Below are the code and all the weights of a small trained network. Each question names an input and a target symbol and asks about switching units off, where a switched-off unit gives its printed mean instead of its output.

import numpy as np


def w(rows, s, z=0):
    codes = np.array(rows[::2]) - 128.0
    scale = np.full(codes.shape[1], s)
    scale[-1] = z or s
    return codes * scale


def f(y):
    return np.maximum(y, 0)


def softmax(a):
    e = np.exp(a - a.max(-1, keepdims=True))
    return e / e.sum(-1, keepdims=True)


def log_softmax(a):
    a = a - a.max(-1, keepdims=True)
    return a - np.log(np.exp(a).sum(-1, keepdims=True))


def net(x, mask):
    ids = ['εζηλμξφψ'.index(c) for c in x.split()]
    T = len(ids)
    res = E[ids] + P[:T]
    q, k, v = (res @ M[0].T for M in (Q, K, V))
    z = softmax(np.where(np.tri(T) > 0, q @ k.T / 2**0.5, -1e9)) @ v
    res = res + np.where(mask[0], z, O[0][:, -1]) @ O[0][:, :-1]
    y = f(res @ A[0][:, :-1].T + A[0][:, -1])
    res = res + np.where(mask[1:13], y, B[0][:, -1]) @ B[0][:, :-1]
    return log_softmax(res[-1] @ U[:, :-1].T + U[:, -1])


Q, K, V, O, A, B = {}, {}, {}, {}, {}, {}
E = w([
[59,102,146,204,205,113],'ε',
[196,15,203,141,99,74],'ζ',
[205,44,194,113,193,3],'η',
[101,108,77,202,26,30],'λ',
[201,154,49,43,116,97],'μ',
[141,240,56,163,185,21],'ξ',
[167,52,194,142,110,54],'φ',
[229,123,83,212,226,184],'ψ',
],0.007)
P = w([
[214,215,253,111,49,59],'0',
[201,184,232,112,82,44],'1',
[204,168,211,132,110,33],'2',
[186,145,191,118,115,33],'3',
[178,128,175,112,124,40],'4',
[163,121,156,112,139,53],'5',
[163,111,138,119,147,55],'6',
[152,94,122,117,141,80],'7',
[130,77,104,123,132,80],'8',
[137,74,83,130,148,99],'9',
[127,61,65,140,153,112],'10',
[120,44,43,148,156,121],'11',
[111,32,27,153,161,120],'12',
[96,4,10,152,177,126],'13',
],0.0045)
Q[0] = w([
[144,108,166,198,151,69],'h1',
[27,194,118,144,103,255],'h1',
],0.033)
K[0] = w([
[149,109,120,213,130,211],'h1',
[175,151,254,145,102,132],'h1',
],0.025)
V[0] = w([
[9,128,196,162,123,103],'h1',
[127,1,218,150,127,181],'h1',
],0.02)
O[0] = w([
[21,136,172,201,173,158,153],'h1',
[175,162,246,150,90,191,2],'h1',
],0.013,0.0045)
A[0] = w([
[97,66,99,100,151,119,118],'n1',
[162,115,125,125,196,168,231],'n2',
[104,52,156,99,117,119,94],'n3',
[119,97,80,80,155,163,55],'n4',
[66,148,114,123,67,124,160],'n5',
[172,129,97,129,101,186,164],'n6',
[173,107,199,128,157,144,139],'n7',
[87,151,146,103,11,200,96],'n8',
[109,94,168,81,185,130,174],'n9',
[82,113,72,133,200,150,89],'n10',
[71,92,208,114,171,183,14],'n11',
[130,69,162,197,126,94,252],'n12',
],0.012,0.0021)
B[0] = w([
[112,106,104,128,88,206,244],'n1',
[71,113,100,112,118,114,148],'n2',
[102,158,108,162,127,143,162],'n3',
[142,146,140,121,162,188,184],'n4',
[128,81,107,117,109,126,178],'n5',
[128,109,134,162,151,51,155],'n6',
[74,199,148,85,121,133,168],'n7',
[214,55,168,215,88,170,132],'n8',
[131,105,132,121,89,95,164],'n9',
[121,190,156,176,113,67,231],'n10',
[186,136,101,126,251,123,191],'n11',
[104,51,158,111,106,114,254],'n12',
],0.02,0.0097)
U = w([
[111,117,147,123,233,110,102],'ε',
[184,129,188,184,110,172,5],'ζ',
[49,185,182,5,109,148,65],'η',
[68,4,134,149,56,61,190],'λ',
[153,72,83,50,139,198,120],'μ',
[112,226,94,209,131,149,155],'ξ',
[144,119,177,135,112,180,158],'φ',
[241,162,100,108,108,8,135],'ψ',
],0.0038,0.0023)

Each question gives the input, a string of symbols that net reads in full, and the target symbol t.
The units are the heads (2 rows each of Q, K, V and O) and the neurons (one row each of A and B). Each row of codes is followed by its name. A weight is (code - 128) times the scale printed after its matrix; where a second scale follows, it is the last column's (O, A, B and U).
mask holds one flag per unit, heads first, then neurons. A switched-off unit (its flag False) gives its mean, the last column of its rows in O or B, instead of its output. The means were averaged over made-up inputs and are rounded, as every weight is.
A unit's drop is (log p(t) with every unit on - log p(t) with that unit switched off) / (log p(t) with every unit on - log p(t) with every unit switched off).
The circuit of an input: a set's keep is (log p(t) with only the set's units on - log p(t) with every unit switched off) / (log p(t) with every unit on - log p(t) with every unit switched off). Starting from the 12 units with the biggest drops (on a tie, the unit counted first), units are removed one at a time, each time the one whose removal leaves the highest keep (on an exact tie, the one counted first), for as long as the keep stays at least 0.8.
circuit, biggest first: the units of the circuit, biggest drop first
top k neurons: the k neurons with the biggest drops, biggest first
drop of u: that unit's drop, to one decimal
input η λ ψ ξ, target ψ: top 2 neurons : [n1; n12]
input λ ξ λ ε φ ψ η, target ψ: top 2 neurons : [n1; n12]
input λ ξ ζ, target ξ: top 3 neurons : [n10; n4; n12]
input μ η ε η φ η ζ μ φ φ λ ψ ξ, target ψ: circuit, biggest first : [h1]
input φ λ λ φ ξ φ λ μ μ λ ε ζ λ ξ, target ξ: circuit, biggest first : [n10; h1; n12; n1]
input ε λ μ ψ η λ φ μ ζ, target μ: circuit, biggest first : [h1; n1; n4]
input λ λ η ξ μ η ψ, target ψ: circuit, biggest first : [h1; n1]
input λ ψ φ, target ψ: top 3 neurons : [n1; n12; n6]
input λ η η ψ λ ξ η, target ξ: top 2 neurons : [n10; n12]
input λ λ λ λ η μ λ μ λ ψ λ η, target ψ: top 3 neurons : [n12; n1; n6]
input η η η η ε λ λ λ η ζ μ, target μ: top 3 neurons : [n4; n1; n10]
input η ε ζ, target ε: top 2 neurons : [n11; n1]
input λ λ ξ η ε μ μ λ μ ζ λ λ ε, target ε: top 2 neurons : [n11; n1]
input ξ η λ λ ε ξ ψ λ, target ψ: top 2 neurons : [n12; n1]
input ζ λ φ ε λ μ ξ φ, target ξ: drop of n12 : 0.2
input η ε ψ λ φ, target ψ: drop of n12 : 0.2
input η ζ ε ζ η, target ε: drop of n1 : 0.1
